Below are the code and all the weights of a small trained network. Each question names an input and a class and asks about switching units off, where a switched-off unit gives its printed mean instead of its output.

import numpy as np


def w(rows, s, z=0):
    codes = np.array(rows[::2]) - 128.0
    scale = np.full(codes.shape[1], s)
    scale[-1] = z or s
    return codes * scale


def norm(h):
    return h / np.sqrt((h * h).mean(-1, keepdims=True) + 1e-5)


def f(y):
    return y / 2 * (1 + np.tanh(0.7978845608 * (y + 0.044715 * y**3)))


def log_softmax(a):
    a = a - a.max(-1, keepdims=True)
    return a - np.log(np.exp(a).sum(-1, keepdims=True))


def net(x, mask):
    res = np.array(x, float).reshape(1, 8) / 4 @ E
    u = 0
    for l in range(2):
        y = f(norm(res) @ A[l][:, :-1].T + A[l][:, -1])
        res = res + np.where(mask[u : u + 11], y, B[l][:, -1]) @ B[l][:, :-1]
        u += 11
    return log_softmax(norm(res)[-1] @ U[:, :-1].T + U[:, -1])


A, B = {}, {}
E = w([
[52,29,41,107,83,102,196,189,129],'x0',
[165,137,115,190,64,232,98,81,116],'x1',
[205,203,158,114,101,37,212,136,151],'x2',
[180,185,145,199,76,214,230,93,136],'x3',
[185,103,98,134,159,203,37,69,131],'x4',
[42,250,136,130,177,182,155,101,224],'x5',
[53,89,133,133,126,80,101,3,116],'x6',
[205,148,113,117,247,148,169,21,177],'x7',
],0.0066)
A[0] = w([
[179,181,182,164,164,232,86,14,148,148],'0.n1',
[64,79,119,54,150,167,109,167,124,114],'0.n2',
[173,186,183,141,105,136,151,34,114,42],'0.n3',
[143,150,103,163,153,137,86,109,171,86],'0.n4',
[151,240,129,178,100,210,157,107,177,67],'0.n5',
[107,147,90,189,114,153,172,88,130,29],'0.n6',
[190,135,31,141,128,207,71,166,111,133],'0.n7',
[98,98,98,154,123,180,84,75,190,2],'0.n8',
[146,105,106,86,100,153,134,168,175,39],'0.n9',
[212,154,166,148,67,130,185,254,108,150],'0.n10',
[125,134,161,128,144,86,196,140,131,10],'0.n11',
],0.0094,0.0046)
B[0] = w([
[111,138,1,2,161,198,134,154,63,255],'0.n1',
[114,83,172,103,152,199,88,75,171,179],'0.n2',
[143,97,129,124,195,225,95,192,136,170],'0.n3',
[137,137,87,74,111,155,162,116,132,145],'0.n4',
[101,58,210,200,183,148,105,182,209,203],'0.n5',
[143,170,155,160,127,181,66,135,178,139],'0.n6',
[151,117,78,55,155,136,127,162,62,182],'0.n7',
[92,215,56,223,103,86,150,100,85,151],'0.n8',
[112,161,88,117,122,176,153,130,121,127],'0.n9',
[134,190,93,102,149,153,136,134,31,208],'0.n10',
[137,222,98,154,127,204,137,77,47,133],'0.n11',
],0.0077,0.0094)
A[1] = w([
[117,22,129,116,125,141,50,168,124,34],'1.n1',
[220,114,153,71,193,104,143,106,163,108],'1.n2',
[209,140,100,112,199,76,162,125,138,173],'1.n3',
[153,101,169,140,116,151,171,89,119,66],'1.n4',
[151,168,149,196,161,180,148,153,189,118],'1.n5',
[179,71,114,139,123,95,84,135,74,123],'1.n6',
[198,84,100,96,91,101,71,139,70,63],'1.n7',
[154,120,122,181,105,124,107,140,226,23],'1.n8',
[106,152,183,106,144,75,84,141,102,107],'1.n9',
[106,178,133,142,98,75,191,60,94,2],'1.n10',
[191,124,183,111,88,128,172,247,83,132],'1.n11',
],0.012,0.0044)
B[1] = w([
[143,116,103,141,159,216,143,147,180,250],'1.n1',
[170,175,102,60,93,80,143,129,2,202],'1.n2',
[67,201,87,156,71,96,132,107,56,226],'1.n3',
[140,141,187,111,136,138,178,62,146,112],'1.n4',
[126,82,151,170,79,42,126,87,163,206],'1.n5',
[113,142,244,198,82,124,139,132,223,212],'1.n6',
[103,56,135,147,168,133,129,107,191,236],'1.n7',
[127,196,71,131,150,130,187,139,103,118],'1.n8',
[214,126,187,138,61,83,173,141,153,172],'1.n9',
[56,118,100,123,152,230,94,162,168,147],'1.n10',
[167,195,90,49,124,103,128,3,78,253],'1.n11',
],0.0087,0.0057)
U = w([
[82,20,166,154,121,189,68,157,234,92],'0',
[150,169,229,206,30,6,158,114,145,3],'1',
[127,195,58,77,113,157,112,121,39,253],'2',
],0.013,0.0031)

Each question gives the input, the list of numbers given to net, and the class t.
The units are the neurons (one row each of A and B). Each row of codes is followed by its name. A weight is (code - 128) times the scale printed after its matrix; where a second scale follows, it is the last column's (A, B and U).
mask holds one flag per neuron, layer by layer. A switched-off neuron (its flag False) gives its mean, the last column of its row in B, instead of its output. The means were averaged over made-up inputs and are rounded, as every weight is.
A unit's drop is (log p(t) with every unit on - log p(t) with that unit switched off) / (log p(t) with every unit on - log p(t) with every unit switched off).
The circuit of an input: a set's keep is (log p(t) with only the set's units on - log p(t) with every unit switched off) / (log p(t) with every unit on - log p(t) with every unit switched off). Starting from the 12 units with the biggest drops (on a tie, the unit counted first), units are removed one at a time, each time the one whose removal leaves the highest keep (on an exact tie, the one counted first), for as long as the keep stays at least 0.8.
circuit, biggest first: the units of the circuit, biggest drop first
unit that matters most: the unit with the biggest drop
k most important neurons: the k neurons with the biggest drops, biggest first
top k neurons in layer l: the k neurons of layer l with the biggest drops, biggest first
drop when u is switched off: that unit's drop, to one decimal
input [0,5,-5,-7,7,-2,-4,2], class 0: 2 most important neurons : (1.n7 1.n11)
input [7,-6,3,2,1,-6,4,-3], class 1: circuit, biggest first : (0.n1)
input [-1,-7,0,-6,-1,-8,-7,5], class 1: top 2 neurons in layer 1 : (1.n6 1.n9)
input [-3,1,6,-8,6,0,4,-1], class 1: circuit, biggest first : (1.n6 1.n9 0.n1)
input [4,4,-1,8,-5,-1,-3,0], class 1: top 3 neurons in layer 0 : (0.n1 0.n5 0.n6)
input [5,-6,7,-1,6,-8,2,1], class 1: 2 most important neurons : (1.n6 0.n1)
input [-6,3,0,-6,-8,-1,2,3], class 1: top 3 neurons in layer 0 : (0.n1 0.n2 0.n10)
input [4,-5,6,7,5,-6,6,-7], class 1: 2 most important neurons : (0.n1 1.n6)
input [8,1,-1,7,-7,-1,8,2], class 0: circuit, biggest first : (1.n10 0.n1)
input [2,-6,-1,-3,-7,2,0,-4], class 1: 2 most important neurons : (0.n1 1.n9)
input [2,-2,-3,8,-3,0,6,-1], class 1: 2 most important neurons : (0.n1 0.n6)
input [7,1,4,-2,7,4,4,-2], class 0: 3 most important neurons : (0.n1 1.n11 1.n2)
input [-7,7,-1,7,-2,0,4,-7], class 0: 3 most important neurons : (0.n5 0.n3 1.n2)
input [3,-6,2,-6,-7,2,1,-4], class 1: 2 most important neurons : (0.n1 1.n9)
input [3,1,4,8,-5,4,1,3], class 1: unit that matters most : 1.n5
input [6,-7,1,5,8,6,4,0], class 0: drop when 0.n1 is switched off : 0.1
